Below is a small trained network, with its code and all its weights. Each question gives an input and a class and asks what happens when units are switched off, that is, made to give their printed mean instead of their output.

import numpy as np


def w(rows, s, z=0):
    codes = np.array(rows[::2]) - 128.0
    scale = np.full(codes.shape[1], s)
    scale[-1] = z or s
    return codes * scale


def f(y):
    return np.maximum(y, 0)


def log_softmax(a):
    a = a - a.max(-1, keepdims=True)
    return a - np.log(np.exp(a).sum(-1, keepdims=True))


def net(x, mask):
    res = np.array(x, float).reshape(1, 3) / 4 @ E
    y = f(res @ A[0][:, :-1].T + A[0][:, -1])
    res = res + np.where(mask, y, B[0][:, -1]) @ B[0][:, :-1]
    return log_softmax(res[-1] @ U[:, :-1].T + U[:, -1])


A, B = {}, {}
E = w([
[85,168,99,79,84],'x0',
[255,101,77,108,72],'x1',
[138,174,192,60,170],'x2',
],0.014)
A[0] = w([
[204,76,158,151,98,35],'n1',
[68,147,131,100,172,178],'n2',
[82,110,85,101,80,85],'n3',
[91,176,128,151,105,129],'n4',
[158,97,176,187,174,221],'n5',
[169,66,192,220,192,97],'n6',
[24,174,116,244,157,27],'n7',
[91,91,56,132,144,38],'n8',
[89,143,172,113,146,162],'n9',
[152,152,123,66,203,47],'n10',
[106,115,92,149,105,69],'n11',
[167,157,60,59,95,36],'n12',
[80,136,172,149,159,67],'n13',
[250,116,78,88,119,44],'n14',
[128,47,108,192,163,103],'n15',
[110,108,99,186,107,73],'n16',
[108,157,183,185,171,74],'n17',
[63,176,60,75,142,107],'n18',
[92,52,91,188,121,39],'n19',
[182,203,240,94,139,60],'n20',
[83,222,86,114,50,141],'n21',
[169,77,96,76,104,2],'n22',
[123,106,195,24,194,39],'n23',
[97,143,171,180,136,33],'n24',
[166,138,92,111,164,57],'n25',
[103,87,103,167,91,89],'n26',
[172,103,224,124,153,108],'n27',
[119,147,137,49,137,49],'n28',
[177,198,129,121,249,123],'n29',
[184,140,92,200,156,241],'n30',
[103,129,182,169,119,36],'n31',
[82,194,127,100,2,189],'n32',
[115,140,92,94,128,195],'n33',
],0.012,0.0052)
B[0] = w([
[167,181,76,146,179,194],'n1',
[149,115,182,175,129,184],'n2',
[89,77,135,64,123,161],'n3',
[169,150,147,144,168,156],'n4',
[124,64,255,66,194,193],'n5',
[134,62,158,48,201,201],'n6',
[171,153,109,179,155,199],'n7',
[93,138,44,160,125,150],'n8',
[173,113,148,158,146,173],'n9',
[64,146,68,190,83,160],'n10',
[88,107,70,134,68,151],'n11',
[176,160,137,168,207,193],'n12',
[183,136,118,171,123,168],'n13',
[191,155,107,181,143,249],'n14',
[66,67,80,66,64,187],'n15',
[121,120,64,161,75,165],'n16',
[184,164,129,151,163,167],'n17',
[195,135,143,123,184,175],'n18',
[68,101,55,155,61,176],'n19',
[83,131,54,137,58,190],'n20',
[107,43,139,63,186,193],'n21',
[134,157,126,143,163,180],'n22',
[85,96,53,146,80,181],'n23',
[169,194,94,191,177,153],'n24',
[146,148,76,138,122,149],'n25',
[107,140,99,160,89,168],'n26',
[80,82,75,86,100,171],'n27',
[94,74,54,124,91,161],'n28',
[95,79,113,140,85,177],'n29',
[174,127,176,70,121,209],'n30',
[155,144,87,172,187,146],'n31',
[159,80,169,45,139,206],'n32',
[174,113,167,99,135,163],'n33',
],0.0094,0.016)
U = w([
[218,255,143,213,185,2],'0',
[101,101,192,19,174,169],'1',
[30,154,76,143,10,52],'2',
[144,124,252,79,98,210],'3',
],0.0085,0.0055)

Each question gives the input, the list of numbers given to net, and the class t.
The units are the neurons (one row each of A and B). Each row of codes is followed by its name. A weight is (code - 128) times the scale printed after its matrix; where a second scale follows, it is the last column's (A, B and U).
mask holds one flag per neuron, in row order. A switched-off neuron (its flag False) gives its mean, the last column of its row in B, instead of its output. The means were averaged over made-up inputs and are rounded, as every weight is.
A unit's drop is (log p(t) with every unit on - log p(t) with that unit switched off) / (log p(t) with every unit on - log p(t) with every unit switched off).
The circuit of an input: a set's keep is (log p(t) with only the set's units on - log p(t) with every unit switched off) / (log p(t) with every unit on - log p(t) with every unit switched off). Starting from the 12 units with the biggest drops (on a tie, the unit counted first), units are removed one at a time, each time the one whose removal leaves the highest keep (on an exact tie, the one counted first), for as long as the keep stays at least 0.8.
units of the circuit, in order: the units of the circuit, biggest drop first
unit that matters most: the unit with the biggest drop
top k neurons: the k neurons with the biggest drops, biggest first
drop when u is switched off: that unit's drop, to one decimal
input [8,-3,-8], class 1: top 2 neurons : [n21; n32]
input [-8,2,-7], class 1: unit that matters most : n6
input [6,-4,-6], class 1: top 4 neurons : [n21; n32; n18; n20]
input [-4,-5,6], class 2: units of the circuit, in order : [n23; n20]
input [8,-3,-7], class 1: top 3 neurons : [n21; n32; n18]
input [6,0,8], class 2: top 3 neurons : [n20; n23; n10]
input [1,-2,-4], class 2: top 2 neurons : [n6; n5]
input [7,8,8], class 0: top 2 neurons : [n12; n14]
input [-4,3,-5], class 2: top 4 neurons : [n19; n32; n15; n21]
input [2,-2,-4], class 2: top 2 neurons : [n5; n6]
input [-7,4,-6], class 1: top 4 neurons : [n6; n5; n30; n15]
input [4,-7,-7], class 0: top 3 neurons : [n7; n18; n4]
input [2,-7,-6], class 0: drop when n7 is switched off : 0.4
input [7,3,-7], class 1: units of the circuit, in order : [n32]
input [-2,2,-1], class 3: drop when n32 is switched off : 0.1
input [5,-5,-1], class 0: drop when n12 is switched off : -0.2
